Below are the code and all the weights of a small trained network. Each question names an input and a class and asks about switching units off, where a switched-off unit gives its printed mean instead of its output.

import numpy as np


def w(rows, s, z=0):
    codes = np.array(rows[::2]) - 128.0
    scale = np.full(codes.shape[1], s)
    scale[-1] = z or s
    return codes * scale


def f(y):
    return np.maximum(y, 0)


def log_softmax(a):
    a = a - a.max(-1, keepdims=True)
    return a - np.log(np.exp(a).sum(-1, keepdims=True))


def net(x, mask):
    res = np.array(x, float).reshape(1, 5) / 4 @ E
    y = f(res @ A[0][:, :-1].T + A[0][:, -1])
    res = res + np.where(mask, y, B[0][:, -1]) @ B[0][:, :-1]
    return log_softmax(res[-1] @ U[:, :-1].T + U[:, -1])


A, B = {}, {}
E = w([
[73,136,53,76,149,103,106,83],'x0',
[229,109,102,54,100,63,208,43],'x1',
[144,87,120,18,183,91,108,187],'x2',
[95,123,192,48,63,179,174,213],'x3',
[80,7,133,125,116,141,166,153],'x4',
],0.013)
A[0] = w([
[188,123,121,9,150,66,142,137,237],'neuron 1',
[149,60,198,145,90,176,116,160,195],'neuron 2',
[108,161,164,137,183,153,6,166,231],'neuron 3',
[205,62,76,121,157,109,160,56,97],'neuron 4',
[31,165,106,201,138,140,77,119,255],'neuron 5',
[69,66,195,117,101,163,231,102,30],'neuron 6',
[192,82,105,127,150,76,160,27,119],'neuron 7',
[67,190,139,85,129,170,67,139,248],'neuron 8',
[197,80,75,86,187,76,171,124,230],'neuron 9',
[87,103,141,68,18,123,213,167,120],'neuron 10',
[188,163,148,203,113,134,165,59,187],'neuron 11',
[219,166,91,113,54,96,132,3,205],'neuron 12',
[192,63,89,126,172,79,147,89,211],'neuron 13',
[105,70,143,149,163,207,169,194,229],'neuron 14',
[172,165,140,250,121,130,115,99,216],'neuron 15',
[56,164,57,156,176,127,23,105,38],'neuron 16',
[181,175,177,75,92,160,97,182,28],'neuron 17',
[154,97,81,121,121,105,176,74,74],'neuron 18',
],0.011,0.0033)
B[0] = w([
[154,134,206,7,146,102,140,87,233],'neuron 1',
[126,95,145,147,57,143,122,178,190],'neuron 2',
[181,93,137,169,202,120,117,132,222],'neuron 3',
[92,141,133,125,68,56,139,107,216],'neuron 4',
[135,103,87,152,172,159,91,85,223],'neuron 5',
[96,111,84,103,67,137,141,141,188],'neuron 6',
[113,145,84,130,84,42,121,111,227],'neuron 7',
[165,108,74,115,178,132,155,156,195],'neuron 8',
[112,131,171,101,147,29,99,117,223],'neuron 9',
[133,87,78,81,88,155,180,157,203],'neuron 10',
[113,213,102,145,85,173,137,122,207],'neuron 11',
[60,206,59,111,115,125,130,109,253],'neuron 12',
[106,112,148,161,80,41,102,92,212],'neuron 13',
[106,43,153,168,70,192,120,138,202],'neuron 14',
[171,171,145,192,88,195,105,76,218],'neuron 15',
[138,89,80,125,198,116,72,27,218],'neuron 16',
[171,131,154,118,177,168,164,151,170],'neuron 17',
[131,139,98,134,123,74,147,95,187],'neuron 18',
],0.011,0.021)
U = w([
[101,40,103,110,59,174,208,180,209],'0',
[182,110,174,188,199,157,162,226,24],'1',
[124,153,116,100,87,9,169,103,172],'2',
[200,139,161,15,141,141,202,137,125],'3',
[92,50,227,98,157,94,128,168,47],'4',
[142,64,82,173,214,136,68,89,226],'5',
[184,120,219,218,67,165,114,123,105],'6',
[123,243,69,150,101,177,159,98,4],'7',
],0.011,0.0028)

Each question gives the input, the list of numbers given to net, and the class t.
The units are the neurons (one row each of A and B). Each row of codes is followed by its name. A weight is (code - 128) times the scale printed after its matrix; where a second scale follows, it is the last column's (A, B and U).
mask holds one flag per neuron, in row order. A switched-off neuron (its flag False) gives its mean, the last column of its row in B, instead of its output. The means were averaged over made-up inputs and are rounded, as every weight is.
A unit's drop is (log p(t) with every unit on - log p(t) with that unit switched off) / (log p(t) with every unit on - log p(t) with every unit switched off).
The circuit of an input: a set's keep is (log p(t) with only the set's units on - log p(t) with every unit switched off) / (log p(t) with every unit on - log p(t) with every unit switched off). Starting from the 12 units with the biggest drops (on a tie, the unit counted first), units are removed one at a time, each time the one whose removal leaves the highest keep (on an exact tie, the one counted first), for as long as the keep stays at least 0.8.
units of the circuit, in order: the units of the circuit, biggest drop first
k most important neurons: the k neurons with the biggest drops, biggest first
drop when u is switched off: that unit's drop, to one decimal
input [-2,3,6,4,2], class 3: units of the circuit, in order : [neuron 1]
input [-7,4,3,4,1], class 0: 3 most important neurons : [neuron 2; neuron 10; neuron 6]
input [-3,7,-7,-4,0], class 7: 4 most important neurons : [neuron 11; neuron 15; neuron 12; neuron 1]
input [-6,-6,1,-3,8], class 6: 4 most important neurons : [neuron 10; neuron 12; neuron 8; neuron 3]
input [-6,4,8,3,3], class 3: 2 most important neurons : [neuron 1; neuron 10]
input [-8,-8,-3,2,-5], class 6: 3 most important neurons : [neuron 15; neuron 14; neuron 2]
input [8,-2,-7,1,-6], class 5: 2 most important neurons : [neuron 16; neuron 5]
input [-2,-6,-8,-6,-5], class 5: 3 most important neurons : [neuron 16; neuron 5; neuron 3]
input [-5,0,-3,-3,1], class 7: 2 most important neurons : [neuron 11; neuron 3]
input [4,-3,-7,-5,-5], class 5: 2 most important neurons : [neuron 16; neuron 5]
input [4,0,-4,0,2], class 7: 2 most important neurons : [neuron 3; neuron 9]
input [2,3,-2,6,-1], class 3: drop when neuron 13 is switched off : 0.1
input [4,2,4,7,2], class 3: drop when neuron 1 is switched off : 0.8
input [-8,-6,-1,-3,-2], class 6: units of the circuit, in order : [neuron 15]
input [-7,0,-5,8,-6], class 0: drop when neuron 10 is switched off : 0.5
